cols: P E D U X
H: [  4  24 -44 -21  18]
J: [-43   7 -14 -40 -14]
T: [-12  19 -40 -34  13]
C: [-34 -19  38 -26 -17]
M: [ 50   2 -20  50  50]
N: [-51  13 -20 -13   1]
R: [-27 -26  41 -29 -17]
F: [ 48   0 -15  48  10]
A: [-34   8 -20 -47   3]
B: [ 58 -13  13 -20  14]
down: [-26   0   8 -13]
E
again M: 
[50]
again F: 
[48]
again J: 
[-14]
start: [ 13 -20 -13]
N, 2

cols: V S Q Z Y K W G
bobul: [ -7 -40 -24 -15 -47  14 -44  -4]
gen: [ -2 -22 -33 -60  59 -12  31 -13]
nivo: [  0 -49 -46 -30  19 -16   3  -7]
zas: [ -7  17  25  27 -59   3 -14   2]
kiso: [-19 -50 -39  -3  -1 -18 -23  -8]
vureg: [ -8 -53 -37  -2 -17 -13 -18  19]
rupad: [-18  28  28  13 -33  -1  -8 -25]
tulif: [-16  25  27 -61   3 -18 -28  -3]
sot: [ 15 -11 -37 -14  11 -18  -5  11]
val: [  0  23 -15  17 -10 -23 -32 -22]
gake: [  9 -24 -47 -15  14 -24 -13   9]
start: [ 17  25  27 -59   3]
zas, 2
after: [-12]
[31]
again rupad: 
[28]
start: [-47 -15  14 -24]
gake, 3
start: [ 27 -59   3 -14   2]
zas, 4
after: [-17]
[-13]
after: [-40]
[-24]

cols: nirut dos kana bim
Laf: [-23 -10   2  -1]
vebu: [ 9  1  2 -1]
Som: [-16 -62  -1   1]
neziv: [ 8 -9  0  0]
Sis: [-25  -9  -1   0]
dorap: [-56  -3  -1   0]
bote: [-3 56  1  0]
voza: [ 38 -53   1   1]
Zado: [ 0 -8 -1  1]
tusu: [-27 -51  -2   1]
bera: [ 1  2 -1  1]
pedub: [13 -3  3 -1]
after: [56]
[1]
q: [13 -3  3 -1]
pedub

cols: lel Gil bebi Gade Gigo bamup mig
fom: [  9 -12 -19  -6  53  22  33]
gavap: [ 29 -21 -21 -21  -3 -17  21]
zelur: [ 2 -3  1 -1  1  0  0]
linam: [ 0  3 -2  0  1 -1 -1]
Debof: [ 15 -56 -28  -1 -17 -39   7]
again gavap: 
[-21]
down: [-1  7]
mig
q: [ 29 -21 -21 -21  -3 -17  21]
gavap
down: [ 2  0 15]
lel
down: [-1  0 -1]
Gade
start: [ 0  3 -2  0  1 -1]
linam, 1

cols: dif fanu Buv labe sib Taf zemi veb Bidu visug
Zazi: [ -5  15  29 -28 -29   2 -18 -22 -30  12]
nuniv: [-9  4  5 21 37 32  8 29 35 23]
givis: [-53  14   0  18 -11  15 -53  -7   6 -53]
gana: [-37  -1   5   9  23  15  15  16  16 -23]
fab: [-11  -2  16  -6   2  -1   9   0  -1   5]
Pagab: [ 10  21 -12  -9   1  20  -6   1   9 -20]
vedoz: [  3 -10 -44  -7  -1  -2   4  -2  -2  22]
down: [5 0 5]
Buv
again givis: 
[-53]
after: [37]
[32]
after: [-28]
[-29]

cols: vapu boku Det far lodoz dibe
gor: [-47 -31 -11  -2 -30 -54]
tufir: [ -8  19  13 -46 -31 -47]
Baf: [ -6  -4  -2 -24  -8  22]
start: [-8 22]
Baf, 5
down: [-47  22]
dibe
after: [19]
[13]
down: [-54 -47]
dibe
q: [-47 -31 -11  -2 -30 -54]
gor
q: [ -8  19  13 -46 -31 -47]
tufir

cols: Sesus muz Firoz Mag Kuvob
Gema: [ 22 -30  -4 -33  26]
rebik: [-10   5  17 -16  40]
pofun: [ 14   8 -14   6  15]
tul: [ 25 -41 -17 -25  18]
lole: [-10   5  17 -27 -27]
vop: [-10   5   5  -5   5]
after: [-16]
[40]
again vop: 
[5]
again lole: 
[-27]

cols: bosiv zoza lut vipav
vog: [ 31 -14   9   9]
Vodil: [-34  18  17 -33]
Tozub: [-23  18  17 -22]
poki: [39 -3 14  9]
lin: [50 30 28 16]
Mim: [-13 -14   6   6]
zetu: [50 30 18 -9]
pifi: [-23 -30 -18  -5]
zeka: [  0 -34  25 -14]
start: [14  9]
poki, 3
after: [-18]
[-5]
again vog: 
[9]
q: [-23  18  17 -22]
Tozub
start: [-34  18]
Vodil, 1

cols: sev zuzo Pon Toti lome merez bimo
pavi: [-43  22  -1  16  13  -8  22]
Noguv: [-12  32 -10   1  21   9 -40]
Mufi: [ 12  15  32 -40   5 -15  32]
feko: [  6   7 -39   6   6   6  -9]
Gafen: [ 14  -3   3 -26  17  20 -31]
luv: [ 17 -16   3  24 -13  46  15]
down: [ -1 -10  32 -39   3]
Pon
after: [16]
[13]
down: [ 15   7  -3 -16]
zuzo
start: [-15  32]
Mufi, 6
down: [ -9 -31  15]
bimo
again feko: 
[6]
q: [-43  22  -1  16  13  -8  22]
pavi

cols: gusu Zem zere rabas
Fip: [-50 -10   6 -21]
bap: [-13 -13 -13 -13]
vezed: [-47   2  -6 -12]
gako: [ -1 -20 -11  -4]
Mal: [-12  16  -2 -28]
doman: [-50 -10   6 -12]
q: [-50 -10   6 -21]
Fip
after: [-6]
[-12]
again bap: 
[-13]
start: [-10   6 -21]
Fip, 2
down: [-13 -12]
rabas
q: [-13 -13 -13 -13]
bap
after: [-47]
[2]

cols: meved ladi gini Zivof
lupir: [-55  14 -15 -15]
bamar: [-55  29 -15 -12]
pufa: [-4  8 24 30]
after: [8]
[24]
down: [29  8]
ladi
again lupir: 
[-15]
down: [14 29]
ladi

cols: kodob veg Tov Buve
Div: [-26  13   7  38]
Riz: [ 49  -4 -36  -2]
zamad: [  5 -24 -57 -37]
Sipim: [34 34 34 34]
Rad: [-16  28  38  -3]
Vanar: [-49   2   0 -11]
vutu: [-35   3   2  29]
sal: [39 39 39 39]
after: [5]
[-24]
again Sipim: 
[34]
again sal: 
[39]
down: [ -4 -24  34  28   2   3  39]
veg

cols: nefuv fuzo Faden samu Fugin Nizi demab guvu Bebo
Kago: [  9  -4  21 -22 -42 -24  16 -25 -21]
narug: [-2  2 25 40 25 -3  1 -6 37]
ruto: [ 19  -4  46  16   3 -15  23 -27  20]
Vopo: [  9  -4  21 -22 -42 -24  -4  -8   8]
vove: [-16   8 -15 -24 -19   8   6 -18   8]
nepak: [-16   8 -15 -24 -19  23   6 -18   8]
ped: [-25  19 -24 -13   1  37 -17  27 -14]
after: [40]
[25]
after: [-13]
[1]

cols: Lamus vidi Dogo sufig tizi Lur
mes: [  5 -17   2   9   9  26]
vam: [ 45 -37  23  20 -12   1]
nenun: [ 2 46 -9  2  2 46]
sugo: [  8 -58 -58  10 -38 -58]
vik: [ 2 -8  1  4  5 13]
start: [-9  2  2]
nenun, 3
again sugo: 
[-58]
q: [ 2 46 -9  2  2 46]
nenun
q: [  8 -58 -58  10 -38 -58]
sugo
down: [-17 -37]
vidi
after: [-38]
[-58]

cols: Remo kan bir Las gefu karop
rere: [ -8 -27   8 -48  30 -26]
mefo: [ -8 -61   8 -48  30 -26]
dod: [  3  19   0   3 -40  12]
tav: [-4 13 13 24 -2 18]
gato: [ -8 -61   6 -48  -8 -26]
q: [ -8 -61   8 -48  30 -26]
mefo
again gato: 
[-8]

cols: mak fitu Nepo bod vub sesig tuza
rek: [21 59 33  9  7 43 40]
Luvo: [15 59 42  9 15 43 15]
fezo: [15 54 33  9  7 14 40]
q: [21 59 33  9  7 43 40]
rek
q: [15 54 33  9  7 14 40]
fezo
again Luvo: 
[15]
start: [59 42]
Luvo, 2
after: [54]
[33]

cols: vano teki padug lud zufu
big: [-9 -4 -4  7 -4]
dalud: [-17   4  -9 -11  10]
Sekod: [ 18  -2 -10  31 -40]
terum: [ -7   3 -11   3  15]
kipa: [ -7   3 -11   3 -51]
rolas: [ 18  -2 -10  11 -40]
gire: [-15   7 -18 -22 -21]
fato: [13  3  6  1 -9]
bobu: [-21  -3  -5  -3  62]
Pive: [ 23  -4 -50   9  -5]
lunip: [-28   5  19   9  19]
volum: [-29 -10  -6  -8  13]
down: [-4  4 -2  3]
teki
after: [11]
[-40]
after: [31]
[-40]
again big: 
[-4]
again lunip: 
[19]

cols: von bopak sevor temip Vos Geru
nede: [ 19   4 -11  -8  44  19]
doz: [ 47  13 -12  -7  31   9]
zeto: [ 47   5  -2 -25  29  13]
Fisid: [-18  36 -51  -2  25   9]
kone: [-31 -35 -48  26   1  21]
fozo: [ 18   2  -4 -21  34  32]
tokoz: [-32 -45 -30  27   4  17]
Voti: [-10  55 -43 -12  21  15]
down: [19  9 13  9 21 32]
Geru
down: [-25  -2]
temip
after: [-43]
[-12]
start: [ -2 -25]
zeto, 3

cols: zod Rede Mivub dov numad sikap rigim kagu
Mubo: [-10 -16  14   3  12 -14 -12 -21]
kofak: [ 38   6  10   8 -44  17   5  42]
vovum: [ 10  10  26   6 -11  -4  -4  11]
divu: [ -9 -11  23  28  16 -40   3  -5]
down: [ 8  6 28]
dov
start: [10 10 26]
vovum, 1

cols: nam Gife Pado rar bigo
Rakip: [ 3 -5 58 -2 -1]
zoz: [0 0 6 0 2]
sume: [24  3  0 11  2]
after: [-5]
[58]
start: [24  3  0]
sume, 1

cols: mapab tir pak bunu
Galup: [-12   2 -18 -16]
Vilik: [ -1   3 -15 -43]
Pevil: [-57 -15 -19 -45]
start: [-1  3]
Vilik, 1
after: [-12]
[2]
down: [-16 -43]
bunu
down: [-43 -45]
bunu

cols: Ked ronip reni Kuv
Vonat: [ 11   8 -18   1]
ranup: [ 10  17  12 -53]
ganur: [ 28 -23   5  39]
Somub: [-49   0 -11  16]
down: [  8  17 -23]
ronip
after: [-23]
[5]

cols: Tek tuv givo bom gumup laraf Pobud medat gabi
vupa: [ 36  -5 -38   5  -3  -1 -38   0 -36]
noke: [ 36  13  25  14 -13 -30  -1 -29  25]
nozi: [ 15   0 -13  12   4  -7 -34  26  28]
again noke: 
[25]
down: [-30  -7]
laraf
after: [4]
[-7]
start: [36 -5]
vupa, 1
after: [14]
[-13]
down: [ -3 -13]
gumup
again vupa: 
[-38]

cols: bodo Dit pil tib Bara Tukov vuzu zom tepap
Refir: [ 25   1  17  11 -44 -31 -19 -37 -44]
mobis: [ 33  -2  31  -7  -8 -33  -5 -13 -17]
gok: [ 38 -23  -1 -29 -48 -34 -22 -44 -36]
geto: [ 28 -11   6  11 -31 -19 -44  10   1]
muvan: [ 25   1  17  11   3 -10   5   6   1]
deto: [ 11 -25  46  11 -20 -19   1 -10 -32]
livat: [-55  -7 -51  13  -9   5  -6   5   6]
start: [ 11 -44 -31 -19]
Refir, 4
down: [  6 -10   5]
zom

cols: bop ziza nako Nof tusa
pum: [-15  13   7  19   9]
lisi: [  8 -16  -1 -10 -27]
bopet: [-15   1   1   1   5]
gug: [ -3  19   0 -22  24]
pata: [ 10 -36   1  13 -48]
Lovi: [-16   1  -4  11   5]
down: [-15   8 -15  -3]
bop
again bopet: 
[1]
q: [ -3  19   0 -22  24]
gug

cols: vevok vibud dez sevo
fudu: [  5 -51 -40   5]
lano: [-24  17  12  -7]
nesa: [  5 -21 -40 -26]
start: [  5 -21 -40]
nesa, 1
after: [-21]
[-40]
again fudu: 
[5]
after: [-24]
[17]

cols: balo korup Gab kidun
Mas: [  6  20  12 -27]
pibo: [ 26  27 -17 -13]
dopir: [-27 -53  42  31]
nanal: [ 11  -8   8 -21]
borev: [ -7 -24  38 -18]
sevut: [ 13   4 -20 -10]
pogab: [-58 -59 -10 -22]
after: [26]
[27]
after: [12]
[-27]
q: [ 26  27 -17 -13]
pibo

cols: Mepip Lak demes besen Nilo
dev: [-16 -17  17   2   7]
bizap: [15 17  4 -6  3]
Gude: [ 2  2  8 -3  4]
meka: [-16 -18  17   2   7]
Vabe: [-30 -41  24 -16   6]
kuz: [-49 -55  -6  17  -7]
depo: [ -9 -15  15   4  -2]
des: [-11 -17  16   3   5]
Givu: [ -9 -15  15   4   5]
Zis: [-8 -8 10  0  4]
guto: [-7 -9 16 -1  7]
q: [ -9 -15  15   4   5]
Givu
q: [-16 -17  17   2   7]
dev
down: [-49  -9]
Mepip

